Below are the code and all the weights of a small trained network. Each question names an input and a class and asks about switching units off, where a switched-off unit gives its printed mean instead of its output.

import numpy as np


def w(rows, s, z=0):
    codes = np.array(rows[::2]) - 128.0
    scale = np.full(codes.shape[1], s)
    scale[-1] = z or s
    return codes * scale


def f(y):
    return y / 2 * (1 + np.tanh(0.7978845608 * (y + 0.044715 * y**3)))


def log_softmax(a):
    a = a - a.max(-1, keepdims=True)
    return a - np.log(np.exp(a).sum(-1, keepdims=True))


def net(x, mask):
    res = np.array(x, float).reshape(1, 8) / 4 @ E
    y = f(res @ A[0][:, :-1].T + A[0][:, -1])
    res = res + np.where(mask, y, B[0][:, -1]) @ B[0][:, :-1]
    return log_softmax(res[-1] @ U[:, :-1].T + U[:, -1])


A, B = {}, {}
E = w([
[93,107,85,158,41,97,133,71,151,48,51,55],'x0',
[149,132,94,129,216,194,133,175,71,177,14,63],'x1',
[217,25,166,74,70,189,121,117,127,135,98,161],'x2',
[106,171,103,71,77,146,112,157,2,70,100,187],'x3',
[128,124,125,132,133,120,130,132,128,127,125,133],'x4',
[206,172,45,187,85,200,251,91,148,158,131,165],'x5',
[126,127,121,121,121,137,125,124,121,132,139,115],'x6',
[126,123,133,131,137,114,142,128,126,125,120,137],'x7',
],0.0089)
A[0] = w([
[149,103,143,134,144,88,110,128,170,157,136,86,110],'N0',
[84,121,153,115,57,81,125,119,167,105,238,183,109],'N1',
[115,113,117,114,222,158,123,148,73,178,34,54,87],'N2',
[140,126,176,82,228,156,120,152,95,197,223,186,57],'N3',
[159,134,110,158,130,139,180,116,188,158,135,110,125],'N4',
[134,102,133,113,177,118,114,118,188,127,143,90,113],'N5',
[112,104,143,127,104,79,113,123,138,116,180,166,98],'N6',
[88,81,168,116,155,102,53,140,117,106,116,99,3],'N7',
[175,5,159,106,102,148,106,130,112,121,101,149,81],'N8',
[92,151,128,78,110,104,68,141,35,83,111,168,119],'N9',
[103,182,106,137,144,114,152,123,136,132,142,122,98],'N10',
[143,168,93,128,95,140,173,130,78,122,126,169,102],'N11',
[84,85,114,133,51,96,137,107,156,70,46,32,71],'N12',
[142,57,161,91,119,154,119,110,137,135,120,153,87],'N13',
[86,85,187,81,165,79,46,147,111,118,125,101,78],'N14',
[110,77,143,140,161,114,114,126,174,148,147,84,109],'N15',
[121,106,141,142,142,124,119,127,180,138,133,115,94],'N16',
[131,123,137,108,140,151,135,117,122,131,95,117,111],'N17',
[50,221,109,159,195,80,112,127,116,106,164,92,78],'N18',
],0.014,0.0041)
B[0] = w([
[81,110,147,122,133,183,104,142,108,126,148,131,167],'N0',
[208,82,108,133,197,122,107,121,114,76,90,86,231],'N1',
[215,56,118,131,180,113,95,108,126,54,125,87,247],'N2',
[89,247,143,153,122,63,97,88,121,93,125,161,252],'N3',
[101,112,116,128,123,196,173,118,124,136,133,156,193],'N4',
[68,81,143,143,145,142,127,147,104,128,129,156,169],'N5',
[173,88,118,126,140,126,107,113,133,90,142,103,178],'N6',
[146,146,84,138,105,175,185,98,153,129,115,140,197],'N7',
[126,119,124,88,73,74,131,186,144,197,116,78,210],'N8',
[32,70,178,148,157,182,111,144,102,143,160,138,228],'N9',
[153,117,131,98,81,120,126,145,140,155,114,125,163],'N10',
[85,101,133,145,139,198,171,110,146,151,147,151,190],'N11',
[110,252,154,146,149,65,93,101,116,107,144,181,220],'N12',
[127,133,114,102,80,99,122,177,140,163,114,106,182],'N13',
[163,147,92,143,117,186,205,97,152,150,130,165,228],'N14',
[77,97,165,134,141,158,130,142,91,139,145,141,174],'N15',
[86,108,140,127,132,158,112,123,111,129,145,113,154],'N16',
[138,113,116,119,124,112,111,135,144,114,144,111,145],'N17',
[139,121,123,76,48,75,127,192,151,200,109,91,227],'N18',
],0.018)
U = w([
[218,84,103,137,172,100,75,113,123,66,81,75,194],'0',
[107,254,155,159,111,44,77,94,125,114,106,185,137],'1',
[135,128,118,59,31,72,116,208,163,220,77,81,10],'2',
[147,140,62,160,96,209,225,84,172,162,107,183,190],'3',
[38,74,188,147,137,184,103,155,85,155,142,148,113],'4',
],0.0087,0.0013)

Each question gives the input, the list of numbers given to net, and the class t.
The units are the neurons (one row each of A and B). Each row of codes is followed by its name. A weight is (code - 128) times the scale printed after its matrix; where a second scale follows, it is the last column's (A, B and U).
mask holds one flag per neuron, in row order. A switched-off neuron (its flag False) gives its mean, the last column of its row in B, instead of its output. The means were averaged over made-up inputs and are rounded, as every weight is.
A unit's drop is (log p(t) with every unit on - log p(t) with that unit switched off) / (log p(t) with every unit on - log p(t) with every unit switched off).
The circuit of an input: a set's keep is (log p(t) with only the set's units on - log p(t) with every unit switched off) / (log p(t) with every unit on - log p(t) with every unit switched off). Starting from the 12 units with the biggest drops (on a tie, the unit counted first), units are removed one at a time, each time the one whose removal leaves the highest keep (on an exact tie, the one counted first), for as long as the keep stays at least 0.8.
units of the circuit, in order: the units of the circuit, biggest drop first
unit that matters most: the unit with the biggest drop
top k neurons: the k neurons with the biggest drops, biggest first
drop when u is switched off: that unit's drop, to one decimal
input [8,2,1,-5,-8,-7,5,-1], class 1: units of the circuit, in order	N12
input [-8,1,-6,-8,-8,-2,0,6], class 1: top 2 neurons	N3, N9
input [-4,7,-8,-4,2,5,5,-5], class 2: top 4 neurons	N18, N1, N10, N6
input [-7,6,3,6,-3,-1,2,1], class 1: top 2 neurons	N3, N1
input [1,-7,-4,-3,5,-6,0,1], class 0: top 2 neurons	N1, N6
input [3,6,7,0,3,2,-4,7], class 2: top 4 neurons	N8, N1, N13, N6
input [-3,-6,-1,-7,-4,3,-8,-7], class 4: top 3 neurons	N2, N4, N15
input [4,-6,-1,0,7,-7,1,-7], class 3: top 3 neurons	N14, N7, N2
input [-8,1,8,6,7,2,-6,3], class 1: top 2 neurons	N3, N18
input [-6,2,2,-7,8,6,-1,3], class 4: top 4 neurons	N4, N12, N14, N7
input [-5,-4,1,7,5,2,-3,-7], class 4: top 2 neurons	N9, N12
input [-6,5,5,4,-5,-5,3,-7], class 1: top 3 neurons	N3, N1, N18
input [7,0,8,-4,2,-4,-6,-8], class 2: top 3 neurons	N8, N3, N13
input [-1,-6,6,3,8,2,-3,2], class 0: unit that matters most	N1
input [-1,0,-6,8,-4,4,4,1], class 4: drop when N9 is switched off	1.4
input [1,-3,0,5,-8,-8,-3,-6], class 3: drop when N14 is switched off	1.2
input [6,-7,-1,5,-2,-2,3,0], class 0: drop when N1 is switched off	5.0
